Below are the code and all the weights of a small trained network. Each question names an input and a target symbol and asks about switching units off, where a switched-off unit gives its printed mean instead of its output.

import numpy as np


def w(rows, s, z=0):
    codes = np.array(rows[::2]) - 128.0
    scale = np.full(codes.shape[1], s)
    scale[-1] = z or s
    return codes * scale


def norm(h):
    return h / np.sqrt((h * h).mean(-1, keepdims=True) + 1e-5)


def f(y):
    return np.maximum(y, 0)


def softmax(a):
    e = np.exp(a - a.max(-1, keepdims=True))
    return e / e.sum(-1, keepdims=True)


def log_softmax(a):
    a = a - a.max(-1, keepdims=True)
    return a - np.log(np.exp(a).sum(-1, keepdims=True))


def net(x, mask):
    ids = ['αβδηθμξπτφω'.index(c) for c in x.split()]
    T = len(ids)
    res = E[ids] + P[:T]
    u = 0
    for l in range(3):
        r = norm(res)
        for j in range(2):
            rows = slice(2 * j, 2 * j + 2)
            q, k, v = (r @ M[l][rows].T for M in (Q, K, V))
            z = softmax(np.where(np.tri(T) > 0, q @ k.T / 2**0.5, -1e9)) @ v
            o = O[l][rows]
            res = res + np.where(mask[u + j], z, o[:, -1]) @ o[:, :-1]
        u += 2
        y = f(norm(res) @ A[l][:, :-1].T + A[l][:, -1])
        res = res + np.where(mask[u : u + 8], y, B[l][:, -1]) @ B[l][:, :-1]
        u += 8
    return log_softmax(norm(res)[-1] @ U[:, :-1].T + U[:, -1])


Q, K, V, O, A, B = {}, {}, {}, {}, {}, {}
E = w([
[178,196,168,187,122,82],'α',
[156,122,92,149,118,100],'β',
[112,111,87,54,144,183],'δ',
[136,71,142,68,90,118],'η',
[71,82,242,120,123,18],'θ',
[94,136,42,42,131,101],'μ',
[70,74,110,192,76,177],'ξ',
[109,182,149,51,106,151],'π',
[101,128,120,70,103,84],'τ',
[163,142,252,92,84,163],'φ',
[145,183,105,130,28,140],'ω',
],0.022)
P = w([
[2,141,111,137,51,136],'0',
[56,169,149,138,67,126],'1',
[121,176,166,136,93,120],'2',
[159,190,153,135,139,143],'3',
[192,193,161,127,164,144],'4',
[202,190,167,115,171,138],'5',
],0.0069)
Q[0] = w([
[102,141,83,103,208,221],'L0H0',
[183,220,165,75,164,53],'L0H0',
[110,255,163,97,23,107],'L0H1',
[197,24,146,79,91,163],'L0H1',
],0.0068)
K[0] = w([
[83,240,109,107,192,209],'L0H0',
[209,158,222,92,211,35],'L0H0',
[102,102,154,179,145,146],'L0H1',
[161,45,74,100,155,253],'L0H1',
],0.0072)
V[0] = w([
[48,142,95,78,181,218],'L0H0',
[67,131,133,121,182,85],'L0H0',
[129,79,159,94,120,71],'L0H1',
[255,165,118,39,124,87],'L0H1',
],0.0071)
O[0] = w([
[184,67,202,129,73,56,119],'L0H0',
[198,134,254,87,196,41,11],'L0H0',
[132,71,192,52,212,137,187],'L0H1',
[62,99,179,183,22,9,140],'L0H1',
],0.0066,0.0012)
A[0] = w([
[186,118,91,122,76,1,169],'L0N0',
[182,167,50,208,52,126,249],'L0N1',
[166,226,153,232,156,117,108],'L0N2',
[134,107,158,177,137,136,72],'L0N3',
[218,178,146,86,159,101,100],'L0N4',
[129,134,62,142,46,157,164],'L0N5',
[233,228,172,91,163,92,62],'L0N6',
[88,117,154,145,156,38,209],'L0N7',
],0.0079,0.0019)
B[0] = w([
[69,45,33,122,56,143,204],'L0N0',
[18,135,158,128,208,130,254],'L0N1',
[119,139,207,74,190,143,195],'L0N2',
[59,121,192,74,200,183,138],'L0N3',
[33,146,71,175,98,146,191],'L0N4',
[109,149,178,161,192,127,231],'L0N5',
[71,109,165,132,188,195,236],'L0N6',
[75,210,125,3,190,182,174],'L0N7',
],0.0058,0.005)
Q[1] = w([
[56,119,86,229,133,91],'L1H0',
[84,166,187,129,136,237],'L1H0',
[85,20,62,234,92,104],'L1H1',
[89,254,56,199,150,61],'L1H1',
],0.007)
K[1] = w([
[72,37,158,158,88,170],'L1H0',
[84,210,148,78,159,140],'L1H0',
[12,1,136,117,102,171],'L1H1',
[143,158,75,158,138,73],'L1H1',
],0.0066)
V[1] = w([
[104,148,54,115,144,72],'L1H0',
[162,154,179,215,111,84],'L1H0',
[254,216,192,131,173,175],'L1H1',
[86,88,59,99,85,122],'L1H1',
],0.0076)
O[1] = w([
[199,135,122,57,69,109,91],'L1H0',
[111,183,220,46,145,75,2],'L1H0',
[126,123,139,103,134,75,65],'L1H1',
[123,253,85,95,244,113,149],'L1H1',
],0.007,0.0045)
A[1] = w([
[131,169,90,227,12,66,74],'L1N0',
[147,174,207,164,80,158,140],'L1N1',
[164,115,194,150,115,137,182],'L1N2',
[136,95,95,93,145,100,192],'L1N3',
[74,90,79,165,124,118,254],'L1N4',
[99,144,190,135,76,116,124],'L1N5',
[112,118,191,106,121,127,246],'L1N6',
[123,74,141,110,103,169,21],'L1N7',
],0.011,0.00071)
B[1] = w([
[178,232,83,242,137,192,151],'L1N0',
[217,108,180,106,108,120,253],'L1N1',
[201,59,82,37,127,181,166],'L1N2',
[168,198,164,2,147,102,163],'L1N3',
[218,179,110,166,157,146,210],'L1N4',
[209,123,113,85,171,144,237],'L1N5',
[159,92,158,123,127,201,221],'L1N6',
[166,67,130,135,170,113,198],'L1N7',
],0.0088,0.0061)
Q[2] = w([
[106,94,146,74,163,188],'L2H0',
[121,156,197,73,51,83],'L2H0',
[99,132,189,114,194,254],'L2H1',
[181,106,104,162,199,181],'L2H1',
],0.009)
K[2] = w([
[95,157,177,141,185,254],'L2H0',
[123,64,111,96,76,131],'L2H0',
[48,24,205,174,147,149],'L2H1',
[164,162,174,219,155,219],'L2H1',
],0.0078)
V[2] = w([
[162,93,123,82,96,122],'L2H0',
[144,43,141,194,49,19],'L2H0',
[76,99,118,46,247,32],'L2H1',
[164,105,174,121,134,254],'L2H1',
],0.0066)
O[2] = w([
[186,222,101,216,109,29,133],'L2H0',
[155,101,82,90,181,255,2],'L2H0',
[120,186,136,134,198,156,90],'L2H1',
[96,81,174,139,112,91,231],'L2H1',
],0.0098,0.0095)
A[2] = w([
[191,199,47,184,83,69,168],'L2N0',
[245,94,122,16,190,138,52],'L2N1',
[191,184,31,62,126,145,113],'L2N2',
[42,78,139,91,40,128,124],'L2N3',
[62,106,184,243,146,107,66],'L2N4',
[203,174,174,52,48,158,62],'L2N5',
[172,50,145,205,140,248,99],'L2N6',
[124,2,216,123,166,158,254],'L2N7',
],0.0075,0.0024)
B[2] = w([
[126,139,146,174,124,243,179],'L2N0',
[155,104,94,150,213,177,173],'L2N1',
[211,170,53,89,90,26,152],'L2N2',
[105,71,121,255,155,112,189],'L2N3',
[138,88,53,33,186,148,196],'L2N4',
[136,91,39,168,177,58,216],'L2N5',
[180,103,73,3,79,187,170],'L2N6',
[121,231,109,83,103,192,254],'L2N7',
],0.0086,0.0076)
U = w([
[58,158,220,56,164,122,252],'α',
[34,120,56,138,249,137,55],'β',
[157,180,113,243,69,201,204],'δ',
[178,132,145,207,223,138,95],'η',
[137,137,128,132,173,149,68],'θ',
[141,217,37,77,88,107,152],'μ',
[73,73,46,91,74,239,97],'ξ',
[173,130,210,160,33,44,83],'π',
[155,137,116,150,151,131,70],'τ',
[224,87,186,72,77,194,95],'φ',
[22,65,144,195,83,121,239],'ω',
],0.012,0.0035)

Each question gives the input, a string of symbols that net reads in full, and the target symbol t.
The units are the heads (2 rows each of Q, K, V and O) and the neurons (one row each of A and B). Each row of codes is followed by its name. A weight is (code - 128) times the scale printed after its matrix; where a second scale follows, it is the last column's (O, A, B and U).
mask holds one flag per unit, layer by layer, with each layer's heads first. A switched-off unit (its flag False) gives its mean, the last column of its rows in O or B, instead of its output. The means were averaged over made-up inputs and are rounded, as every weight is.
A unit's drop is (log p(t) with every unit on - log p(t) with that unit switched off) / (log p(t) with every unit on - log p(t) with every unit switched off).
The circuit of an input: a set's keep is (log p(t) with only the set's units on - log p(t) with every unit switched off) / (log p(t) with every unit on - log p(t) with every unit switched off). Starting from the 12 units with the biggest drops (on a tie, the unit counted first), units are removed one at a time, each time the one whose removal leaves the highest keep (on an exact tie, the one counted first), for as long as the keep stays at least 0.8.
units of the circuit, in order: the units of the circuit, biggest drop first
unit that matters most: the unit with the biggest drop
k most important neurons: the k neurons with the biggest drops, biggest first
top k neurons in layer l: the k neurons of layer l with the biggest drops, biggest first
which heads matter: for each layer, one digit per head in row order, 1 if its drop is at least 0.15 and else 0, layers parted by /
input ξ φ δ, target φ: units of the circuit, in order => [L0H0]
input β α η, target α: units of the circuit, in order => [L1N1, L1H0]
input ξ ω η, target ω: 4 most important neurons => [L2N3, L1N5, L1N1, L1N4]
input η π ξ π ω, target ω: which heads matter => 01 / 00 / 00
input δ μ δ, target μ: units of the circuit, in order => [L2N2, L1H1]
input ω π δ, target π: which heads matter => 10 / 00 / 00
input θ τ μ ω, target α: 2 most important neurons => [L0N6, L0N1]
input ξ θ π η, target π: top 2 neurons in layer 0 => [L0N1, L0N4]
input π ω η, target ω: which heads matter => 10 / 01 / 00
input ω μ β ξ η, target ξ: top 2 neurons in layer 1 => [L1N4, L1N5]
input δ η δ, target δ: which heads matter => 00 / 11 / 10
input ξ η π τ, target ω: which heads matter => 01 / 00 / 10
input η π ω δ, target ω: which heads matter => 00 / 01 / 01
input π μ η, target μ: 3 most important neurons => [L0N1, L0N6, L1N3]
input η π μ ξ π, target ω: unit that matters most => L0N4
input ω μ ω μ φ β, target β: which heads matter => 00 / 00 / 00
input ω τ β η, target β: top 2 neurons in layer 1 => [L1N3, L1N1]
input β π δ, target π: 3 most important neurons => [L0N6, L1N5, L2N4]
input π φ η δ, target η: top 2 neurons in layer 2 => [L2N1, L2N6]
input ξ φ β ξ, target ξ: top 2 neurons in layer 2 => [L2N6, L2N4]
input α ξ ω φ ω ω, target ω: unit that matters most => L0N1
input α β ω π η, target π: which heads matter => 00 / 10 / 00
input π ξ η, target ξ: top 2 neurons in layer 1 => [L1N1, L1N5]
input τ φ φ δ, target φ: top 3 neurons in layer 2 => [L2N5, L2N7, L2N3]
input μ π θ α α δ, target α: top 4 neurons in layer 1 => [L1N1, L1N7, L1N5, L1N2]
input μ α δ μ ξ, target ξ: top 2 neurons in layer 0 => [L0N1, L0N3]
input π φ ξ φ τ τ, target ω: unit that matters most => L0N6
input φ φ θ β ω τ, target α: top 2 neurons in layer 0 => [L0N7, L0N6]
